Here is a tiny trained network, its code and every weight. The questions are about switching its units off for an input and a target symbol, where a switched-off unit gives its printed mean instead of its output.

import numpy as np


def w(rows, s, z=0):
    codes = np.array(rows[::2]) - 128.0
    scale = np.full(codes.shape[1], s)
    scale[-1] = z or s
    return codes * scale


def norm(h):
    return h / np.sqrt((h * h).mean(-1, keepdims=True) + 1e-5)


def f(y):
    return y / 2 * (1 + np.tanh(0.7978845608 * (y + 0.044715 * y**3)))


def softmax(a):
    e = np.exp(a - a.max(-1, keepdims=True))
    return e / e.sum(-1, keepdims=True)


def log_softmax(a):
    a = a - a.max(-1, keepdims=True)
    return a - np.log(np.exp(a).sum(-1, keepdims=True))


def net(x, mask):
    ids = ['Δαγεζσω'.index(c) for c in x.split()]
    T = len(ids)
    res = E[ids] + P[:T]
    r = norm(res)
    for j in range(3):
        rows = slice(3 * j, 3 * j + 3)
        q, k, v = (r @ M[0][rows].T for M in (Q, K, V))
        z = softmax(np.where(np.tri(T) > 0, q @ k.T / 3**0.5, -1e9)) @ v
        o = O[0][rows]
        res = res + np.where(mask[j], z, o[:, -1]) @ o[:, :-1]
    y = f(norm(res) @ A[0][:, :-1].T + A[0][:, -1])
    res = res + np.where(mask[3:7], y, B[0][:, -1]) @ B[0][:, :-1]
    return log_softmax(norm(res)[-1] @ U[:, :-1].T + U[:, -1])


Q, K, V, O, A, B = {}, {}, {}, {}, {}, {}
E = w([
[127,248,134,110,142],'Δ',
[80,144,189,97,186],'α',
[102,199,169,94,107],'γ',
[103,236,152,102,67],'ε',
[147,197,142,223,101],'ζ',
[89,15,166,164,130],'σ',
[237,189,243,110,140],'ω',
],0.017)
P = w([
[125,127,98,38,192],'0',
[146,107,75,127,226],'1',
[66,153,162,146,167],'2',
[164,105,81,126,183],'3',
[54,147,184,152,126],'4',
[168,85,82,137,161],'5',
[59,153,190,162,87],'6',
[177,93,81,137,134],'7',
[74,150,176,181,47],'8',
[185,102,76,147,104],'9',
[73,157,191,180,6],'10',
],0.013)
Q[0] = w([
[149,135,71,127,133],'h0',
[191,118,71,68,152],'h0',
[110,64,112,97,161],'h0',
[98,80,94,84,101],'h1',
[77,123,148,148,92],'h1',
[65,123,104,111,157],'h1',
[103,156,138,104,97],'h2',
[192,99,5,53,189],'h2',
[167,144,153,87,170],'h2',
],0.021)
K[0] = w([
[64,116,77,159,206],'h0',
[147,205,106,65,241],'h0',
[149,136,246,119,228],'h0',
[110,138,31,134,155],'h1',
[76,106,141,124,76],'h1',
[68,134,90,132,121],'h1',
[135,120,89,95,64],'h2',
[73,168,71,92,245],'h2',
[70,132,126,164,170],'h2',
],0.013)
V[0] = w([
[227,169,150,152,108],'h0',
[151,203,208,89,90],'h0',
[50,41,127,106,144],'h0',
[227,86,125,102,155],'h1',
[123,92,205,177,109],'h1',
[199,146,162,91,93],'h1',
[82,138,132,242,191],'h2',
[28,106,7,119,89],'h2',
[224,106,171,173,181],'h2',
],0.011)
O[0] = w([
[150,113,143,163,174,177],'h0',
[107,93,162,95,159,242],'h0',
[153,141,86,99,78,25],'h0',
[157,65,146,65,159,58],'h1',
[125,140,101,94,183,160],'h1',
[167,85,169,94,155,158],'h1',
[161,141,161,219,109,213],'h2',
[74,87,75,245,156,2],'h2',
[163,178,168,95,80,148],'h2',
],0.013,0.0062)
A[0] = w([
[254,114,111,185,144,228],'n0',
[131,80,160,4,191,42],'n1',
[104,156,38,54,133,3],'n2',
[233,70,161,69,223,99],'n3',
],0.0097,0.0051)
B[0] = w([
[56,82,2,52,85,218],'n0',
[150,91,95,192,99,226],'n1',
[141,184,180,232,190,119],'n2',
[218,133,53,170,92,253],'n3',
],0.014,0.0055)
U = w([
[45,97,154,92,179,202],'Δ',
[181,155,213,4,53,95],'α',
[110,188,46,186,2,52],'γ',
[146,226,64,87,208,38],'ε',
[58,51,118,61,75,254],'ζ',
[235,95,69,127,115,186],'σ',
[163,163,251,255,108,10],'ω',
],0.0096,0.0038)

Each question gives the input, a string of symbols that net reads in full, and the target symbol t.
The units are the heads (3 rows each of Q, K, V and O) and the neurons (one row each of A and B). Each row of codes is followed by its name. A weight is (code - 128) times the scale printed after its matrix; where a second scale follows, it is the last column's (O, A, B and U).
mask holds one flag per unit, heads first, then neurons. A switched-off unit (its flag False) gives its mean, the last column of its rows in O or B, instead of its output. The means were averaged over made-up inputs and are rounded, as every weight is.
A unit's drop is (log p(t) with every unit on - log p(t) with that unit switched off) / (log p(t) with every unit on - log p(t) with every unit switched off).
The circuit of an input: a set's keep is (log p(t) with only the set's units on - log p(t) with every unit switched off) / (log p(t) with every unit on - log p(t) with every unit switched off). Starting from all 7 units, units are removed one at a time, each time the one whose removal leaves the highest keep (on an exact tie, the one counted first), for as long as the keep stays at least 0.8.
units of the circuit, in order: the units of the circuit, biggest drop first
unit that matters most: the unit with the biggest drop
k most important neurons: the k neurons with the biggest drops, biggest first
which heads matter: for each layer, one digit per head in row order, 1 if its drop is at least 0.15 and else 0, layers parted by /
drop when u is switched off: that unit's drop, to one decimal
input ε ζ γ, target ω: unit that matters most => n0
input σ Δ ζ ζ α ζ, target γ: 2 most important neurons => (n0; n3)
input Δ ω σ γ, target σ: units of the circuit, in order => (n3; h1)
input α σ α σ α ε, target Δ: which heads matter => 101
input σ α α, target γ: which heads matter => 100
input Δ σ ζ σ ζ Δ Δ ζ ε γ Δ, target Δ: units of the circuit, in order => (h2; h0)
input ζ α ζ ε γ γ ω ε Δ, target α: which heads matter => 001
input Δ ε γ γ, target Δ: units of the circuit, in order => (h2; h1; n3)
input γ ε Δ, target Δ: units of the circuit, in order => (h2; n3)
input ζ γ γ Δ ζ Δ Δ ε γ, target Δ: units of the circuit, in order => (h2; h0)
input ζ α γ ζ Δ, target ω: which heads matter => 100
input Δ ζ ε ζ ε, target ω: which heads matter => 010
input ε α σ ζ σ ε α ζ Δ Δ, target ε: units of the circuit, in order => (h0; n0; n1)
input ζ γ α ε ε Δ α ε γ σ, target ζ: unit that matters most => n3
input ζ γ Δ ζ ζ γ ζ α Δ ω σ, target α: which heads matter => 001
input Δ σ ε ζ ζ ζ α, target ω: drop when n3 is switched off => -0.1
input Δ ω Δ, target α: drop when h2 is switched off => 0.8
input α α ε γ Δ Δ ε ε, target Δ: drop when h2 is switched off => 0.4
input σ α σ ζ α γ α Δ Δ Δ, target ε: drop when h0 is switched off => 0.9
input ω ζ Δ α, target σ: 2 most important neurons => (n3; n1)
